Below is a small trained network, with its code and all its weights. Each question gives an input and a target symbol and asks what happens when units are switched off, that is, made to give their printed mean instead of their output.

import numpy as np


def w(rows, s, z=0):
    codes = np.array(rows[::2]) - 128.0
    scale = np.full(codes.shape[1], s)
    scale[-1] = z or s
    return codes * scale


def f(y):
    return y / 2 * (1 + np.tanh(0.7978845608 * (y + 0.044715 * y**3)))


def softmax(a):
    e = np.exp(a - a.max(-1, keepdims=True))
    return e / e.sum(-1, keepdims=True)


def log_softmax(a):
    a = a - a.max(-1, keepdims=True)
    return a - np.log(np.exp(a).sum(-1, keepdims=True))


def net(x, mask):
    ids = ['ΣΦΨΩαεθξτ'.index(c) for c in x.split()]
    T = len(ids)
    res = E[ids] + P[:T]
    u = 0
    for l in range(2):
        r = res
        for j in range(3):
            rows = slice(2 * j, 2 * j + 2)
            q, k, v = (r @ M[l][rows].T for M in (Q, K, V))
            z = softmax(np.where(np.tri(T) > 0, q @ k.T / 2**0.5, -1e9)) @ v
            o = O[l][rows]
            res = res + np.where(mask[u + j], z, o[:, -1]) @ o[:, :-1]
        u += 3
        y = f(res @ A[l][:, :-1].T + A[l][:, -1])
        res = res + np.where(mask[u : u + 12], y, B[l][:, -1]) @ B[l][:, :-1]
        u += 12
    return log_softmax(res[-1] @ U[:, :-1].T + U[:, -1])


Q, K, V, O, A, B = {}, {}, {}, {}, {}, {}
E = w([
[166,102,138,147,174,91],'Σ',
[185,128,143,158,136,83],'Φ',
[153,162,126,112,159,99],'Ψ',
[129,187,56,141,138,101],'Ω',
[60,178,177,156,141,90],'α',
[127,142,64,7,138,170],'ε',
[166,183,102,114,58,123],'θ',
[112,113,142,156,59,223],'ξ',
[116,68,111,91,87,73],'τ',
],0.019)
P = w([
[149,148,179,156,200,98],'0',
[130,148,143,153,181,95],'1',
[127,146,132,123,130,113],'2',
[101,136,103,112,61,157],'3',
[110,135,55,119,65,134],'4',
[80,156,2,127,37,136],'5',
],0.0069)
Q[0] = w([
[125,194,123,170,168,130],'L0H1',
[71,239,33,18,108,57],'L0H1',
[143,220,188,76,235,109],'L0H2',
[245,179,65,199,71,150],'L0H2',
[217,227,48,131,98,97],'L0H3',
[231,25,2,97,113,82],'L0H3',
],0.0084)
K[0] = w([
[172,194,101,55,122,222],'L0H1',
[87,47,103,86,49,186],'L0H1',
[98,179,161,199,160,128],'L0H2',
[168,182,104,45,172,255],'L0H2',
[175,199,105,174,45,234],'L0H3',
[209,122,24,114,42,67],'L0H3',
],0.0083)
V[0] = w([
[55,51,106,2,221,62],'L0H1',
[111,185,92,209,173,77],'L0H1',
[90,146,131,191,52,93],'L0H2',
[166,165,225,221,108,123],'L0H2',
[179,142,134,115,15,117],'L0H3',
[86,166,18,68,30,123],'L0H3',
],0.0064)
O[0] = w([
[84,110,163,82,116,85,149],'L0H1',
[82,213,3,145,103,116,109],'L0H1',
[101,136,104,188,129,159,103],'L0H2',
[145,207,160,186,100,92,78],'L0H2',
[24,208,213,116,139,135,231],'L0H3',
[71,156,84,112,179,159,253],'L0H3',
],0.0077,0.0044)
A[0] = w([
[117,202,109,160,88,158,137],'L0N1',
[105,139,69,116,76,116,86],'L0N2',
[105,122,127,179,161,99,160],'L0N3',
[169,70,99,151,236,66,163],'L0N4',
[167,72,192,100,127,118,123],'L0N5',
[235,125,160,136,128,92,143],'L0N6',
[110,112,185,115,131,182,165],'L0N7',
[133,123,236,118,128,220,229],'L0N8',
[136,195,127,67,16,186,165],'L0N9',
[113,19,78,121,173,199,254],'L0N10',
[114,133,254,95,185,74,91],'L0N11',
[207,147,109,92,185,165,160],'L0N12',
],0.0086,0.0047)
B[0] = w([
[66,182,126,173,188,72,205],'L0N1',
[82,92,106,99,143,142,154],'L0N2',
[134,163,151,182,112,143,145],'L0N3',
[163,195,136,142,147,80,180],'L0N4',
[63,127,67,239,206,172,143],'L0N5',
[186,122,196,216,133,105,165],'L0N6',
[115,141,22,175,97,55,156],'L0N7',
[172,127,2,61,92,52,175],'L0N8',
[126,162,110,103,167,129,255],'L0N9',
[111,203,158,134,34,48,209],'L0N10',
[190,104,27,100,138,116,160],'L0N11',
[226,159,90,156,68,65,162],'L0N12',
],0.0059,0.0075)
Q[1] = w([
[163,86,149,79,164,183],'L1H1',
[158,163,117,121,176,165],'L1H1',
[105,2,152,79,100,168],'L1H2',
[23,71,84,129,114,58],'L1H2',
[149,81,103,144,182,212],'L1H3',
[94,190,104,173,154,33],'L1H3',
],0.0092)
K[1] = w([
[200,139,138,203,102,89],'L1H1',
[129,158,134,180,137,117],'L1H1',
[255,163,107,127,214,55],'L1H2',
[114,112,170,35,158,144],'L1H2',
[130,201,53,190,118,110],'L1H3',
[32,116,70,15,105,208],'L1H3',
],0.0075)
V[1] = w([
[215,98,131,91,123,97],'L1H1',
[71,119,99,58,110,111],'L1H1',
[131,129,169,102,255,71],'L1H2',
[188,136,40,100,128,169],'L1H2',
[96,163,31,141,83,103],'L1H3',
[145,219,141,97,178,183],'L1H3',
],0.0098)
O[1] = w([
[180,129,209,62,73,212,115],'L1H1',
[230,196,115,67,168,151,164],'L1H1',
[183,86,181,117,247,111,137],'L1H2',
[195,25,90,117,99,187,167],'L1H2',
[144,177,67,100,107,157,247],'L1H3',
[136,142,159,190,135,254,171],'L1H3',
],0.0083,0.015)
A[1] = w([
[56,129,100,254,142,156,207],'L1N1',
[125,168,101,88,45,69,187],'L1N2',
[81,139,70,145,130,114,81],'L1N3',
[104,160,155,205,104,90,22],'L1N4',
[124,202,136,113,6,199,169],'L1N5',
[185,163,156,136,155,172,107],'L1N6',
[140,189,204,202,239,186,212],'L1N7',
[63,5,162,147,124,55,3],'L1N8',
[33,182,102,128,168,157,165],'L1N9',
[23,137,192,188,84,93,117],'L1N10',
[205,205,225,140,92,113,174],'L1N11',
[139,196,173,175,87,253,114],'L1N12',
],0.0073,0.0046)
B[1] = w([
[160,254,188,156,166,220,226],'L1N1',
[152,116,201,222,226,121,221],'L1N2',
[168,76,196,73,69,63,179],'L1N3',
[177,194,74,95,97,110,158],'L1N4',
[127,103,214,190,153,89,248],'L1N5',
[190,96,70,108,152,127,165],'L1N6',
[31,92,136,21,153,147,217],'L1N7',
[50,109,15,245,115,135,152],'L1N8',
[180,11,168,128,88,95,223],'L1N9',
[118,149,64,133,48,204,157],'L1N10',
[71,54,97,19,55,129,179],'L1N11',
[121,62,103,168,162,135,201],'L1N12',
],0.0058,0.015)
U = w([
[148,123,230,116,114,118,180],'Σ',
[126,92,114,161,139,100,178],'Φ',
[139,165,181,135,191,158,124],'Ψ',
[152,167,150,146,181,22,176],'Ω',
[125,173,103,135,82,112,140],'α',
[203,162,155,115,105,127,74],'ε',
[152,153,3,168,147,100,104],'θ',
[213,158,187,207,123,95,119],'ξ',
[151,245,160,114,101,90,4],'τ',
],0.006,0.0026)

Each question gives the input, a string of symbols that net reads in full, and the target symbol t.
The units are the heads (2 rows each of Q, K, V and O) and the neurons (one row each of A and B). Each row of codes is followed by its name. A weight is (code - 128) times the scale printed after its matrix; where a second scale follows, it is the last column's (O, A, B and U).
mask holds one flag per unit, layer by layer, with each layer's heads first. A switched-off unit (its flag False) gives its mean, the last column of its rows in O or B, instead of its output. The means were averaged over made-up inputs and are rounded, as every weight is.
A unit's drop is (log p(t) with every unit on - log p(t) with that unit switched off) / (log p(t) with every unit on - log p(t) with every unit switched off).
The circuit of an input: a set's keep is (log p(t) with only the set's units on - log p(t) with every unit switched off) / (log p(t) with every unit on - log p(t) with every unit switched off). Starting from the 12 units with the biggest drops (on a tie, the unit counted first), units are removed one at a time, each time the one whose removal leaves the highest keep (on an exact tie, the one counted first), for as long as the keep stays at least 0.8.
circuit, biggest first: the units of the circuit, biggest drop first
most important unit: the unit with the biggest drop
k most important neurons: the k neurons with the biggest drops, biggest first
top k neurons in layer l: the k neurons of layer l with the biggest drops, biggest first
drop when u is switched off: that unit's drop, to one decimal
input τ α Σ, target Ω: circuit, biggest first	(L1H3; L1H2)
input τ θ θ, target Ω: most important neuron	(L0N1)
input Ψ Σ Σ, target Σ: circuit, biggest first	(L1H1; L0H3)
input θ τ θ Σ τ, target Ω: circuit, biggest first	(L1H3; L1H2; L0H1)
input Σ Σ Ψ, target Σ: circuit, biggest first	(L1H1; L0H3; L1H3)
input Σ τ ε, target Σ: circuit, biggest first	(L1H1; L0H3; L0N6)
input α θ Ψ Ψ, target Ψ: circuit, biggest first	(L1H3; L0N10; L1N7; L1H2)
input θ θ ε Ψ, target θ: top 2 neurons in layer 1	(L1N5; L1N1)
input ξ Ψ Ω Ψ τ, target Ω: circuit, biggest first	(L1H3; L0H1; L1H2)
input Φ θ τ τ Ω, target Ω: circuit, biggest first	(L1H3; L1H2; L0H1)
input Φ ε α ξ ε, target ξ: 3 most important neurons	(L1N5; L0N10; L1N2)
input α θ τ Φ, target Ω: circuit, biggest first	(L1H3; L1H2)
input θ Σ Σ, target Ψ: 3 most important neurons	(L0N10; L1N7; L1N1)
input τ τ Ω, target Ω: circuit, biggest first	(L1H3; L1H2)
input Φ θ θ θ α Φ, target Ψ: 2 most important neurons	(L1N1; L1N7)
input Σ Ω θ ξ α α, target ξ: most important unit	L0H1
input θ θ Ω, target Ψ: 2 most important neurons	(L1N1; L1N7)
input θ θ ε, target θ: top 2 neurons in layer 0	(L0N11; L0N8)
input Φ Σ ε, target Φ: top 2 neurons in layer 1	(L1N1; L1N8)
input Ψ Ψ α, target τ: most important unit	L0H2
input τ Φ Φ θ Σ, target Ψ: top 2 neurons in layer 0	(L0N10; L0N9)
input α Φ Ψ, target τ: drop when L1N1 is switched off	0.2
input Σ Ψ Ψ, target Σ: drop when L0N7 is switched off	0.2
input ε θ τ, target ε: drop when L1N5 is switched off	0.1
